Here is a tiny trained network, its code and every weight. The questions are about switching its units off for an input and a class, where a switched-off unit gives its printed mean instead of its output.

import numpy as np


def w(rows, s, z=0):
    codes = np.array(rows[::2]) - 128.0
    scale = np.full(codes.shape[1], s)
    scale[-1] = z or s
    return codes * scale


def f(y):
    return np.maximum(y, 0)


def log_softmax(a):
    a = a - a.max(-1, keepdims=True)
    return a - np.log(np.exp(a).sum(-1, keepdims=True))


def net(x, mask):
    res = np.array(x, float).reshape(1, 6) / 4 @ E
    y = f(res @ A[0][:, :-1].T + A[0][:, -1])
    res = res + np.where(mask, y, B[0][:, -1]) @ B[0][:, :-1]
    return log_softmax(res[-1] @ U[:, :-1].T + U[:, -1])


A, B = {}, {}
E = w([
[100,32,161,142,85,188],'x0',
[97,209,117,144,102,49],'x1',
[69,117,138,135,170,181],'x2',
[164,8,113,48,120,63],'x3',
[96,229,45,84,95,167],'x4',
[198,144,111,152,162,140],'x5',
],0.011)
A[0] = w([
[65,42,198,192,187,143,175],'n0',
[123,165,117,59,45,102,248],'n1',
[139,124,109,58,193,66,197],'n2',
[147,150,50,127,167,104,143],'n3',
[127,42,104,61,59,159,150],'n4',
[219,126,214,175,194,139,155],'n5',
[112,167,87,152,45,176,198],'n6',
[96,59,107,114,126,66,130],'n7',
[122,106,142,178,6,124,255],'n8',
[74,149,136,47,153,155,170],'n9',
],0.012,0.0043)
B[0] = w([
[113,72,178,86,63,177,253],'n0',
[191,134,200,84,149,77,206],'n1',
[165,98,106,129,70,72,199],'n2',
[118,152,69,155,105,97,188],'n3',
[189,198,13,29,183,153,222],'n4',
[131,117,140,218,35,65,232],'n5',
[176,192,50,21,181,114,212],'n6',
[153,171,133,55,212,184,197],'n7',
[190,144,169,17,170,180,198],'n8',
[147,109,187,2,70,40,174],'n9',
],0.0085,0.014)
U = w([
[121,197,126,121,201,165,160],'0',
[98,194,101,220,140,169,131],'1',
[119,77,251,147,98,136,133],'2',
[145,113,130,148,103,82,148],'3',
[95,118,141,129,78,192,130],'4',
[31,133,154,149,87,107,123],'5',
[81,105,110,174,139,154,2],'6',
],0.015,0.0066)

Each question gives the input, the list of numbers given to net, and the class t.
The units are the neurons (one row each of A and B). Each row of codes is followed by its name. A weight is (code - 128) times the scale printed after its matrix; where a second scale follows, it is the last column's (A, B and U).
mask holds one flag per neuron, in row order. A switched-off neuron (its flag False) gives its mean, the last column of its row in B, instead of its output. The means were averaged over made-up inputs and are rounded, as every weight is.
A unit's drop is (log p(t) with every unit on - log p(t) with that unit switched off) / (log p(t) with every unit on - log p(t) with every unit switched off).
The circuit of an input: a set's keep is (log p(t) with only the set's units on - log p(t) with every unit switched off) / (log p(t) with every unit on - log p(t) with every unit switched off). Starting from all 10 units, units are removed one at a time, each time the one whose removal leaves the highest keep (on an exact tie, the one counted first), for as long as the keep stays at least 0.8.
circuit, biggest first: the units of the circuit, biggest drop first
unit that matters most: the unit with the biggest drop
top k neurons: the k neurons with the biggest drops, biggest first
drop of u: that unit's drop, to one decimal
input [-1,-1,-8,4,4,0], class 0: top 4 neurons -> (n5; n4; n0; n9)
input [0,2,-1,3,-4,3], class 2: circuit, biggest first -> (n6)
input [-2,5,-2,2,4,7], class 3: top 4 neurons -> (n4; n7; n2; n8)
input [-1,5,-5,-7,-6,-5], class 2: top 2 neurons -> (n4; n7)
input [5,-8,6,5,-1,8], class 4: circuit, biggest first -> (n4; n0)
input [2,-6,8,3,3,5], class 4: circuit, biggest first -> (n0; n1)
input [4,6,-3,-8,-2,6], class 1: circuit, biggest first -> (n1; n9)
input [-1,1,-5,2,-1,-3], class 0: top 3 neurons -> (n5; n0; n7)
input [-6,2,-8,-1,7,-2], class 3: top 2 neurons -> (n4; n7)
input [8,4,1,3,-5,-3], class 4: circuit, biggest first -> (n0; n4)
input [-2,-8,4,1,2,3], class 4: circuit, biggest first -> (n6; n1)
input [5,-1,5,5,-1,2], class 0: top 4 neurons -> (n4; n7; n5; n2)
input [-1,-5,-5,7,-5,-2], class 0: top 2 neurons -> (n4; n7)
input [5,5,5,-6,-4,2], class 2: circuit, biggest first -> (n4)
input [0,-5,-8,7,6,5], class 0: top 2 neurons -> (n4; n5)
input [0,-8,6,3,1,3], class 4: top 2 neurons -> (n4; n0)
input [-7,3,6,0,-1,-3], class 3: top 2 neurons -> (n0; n2)
input [-7,0,6,5,-6,2], class 2: top 3 neurons -> (n4; n6; n0)
input [-6,2,4,0,1,-8], class 3: top 2 neurons -> (n0; n9)
input [0,5,8,-7,-6,3], class 2: unit that matters most -> n0
input [-6,8,-6,-1,2,6], class 3: drop of n7 -> 0.2
input [7,7,-4,-6,-5,3], class 2: drop of n4 -> 0.3
input [3,-3,1,-7,-3,7], class 2: drop of n6 -> 0.0
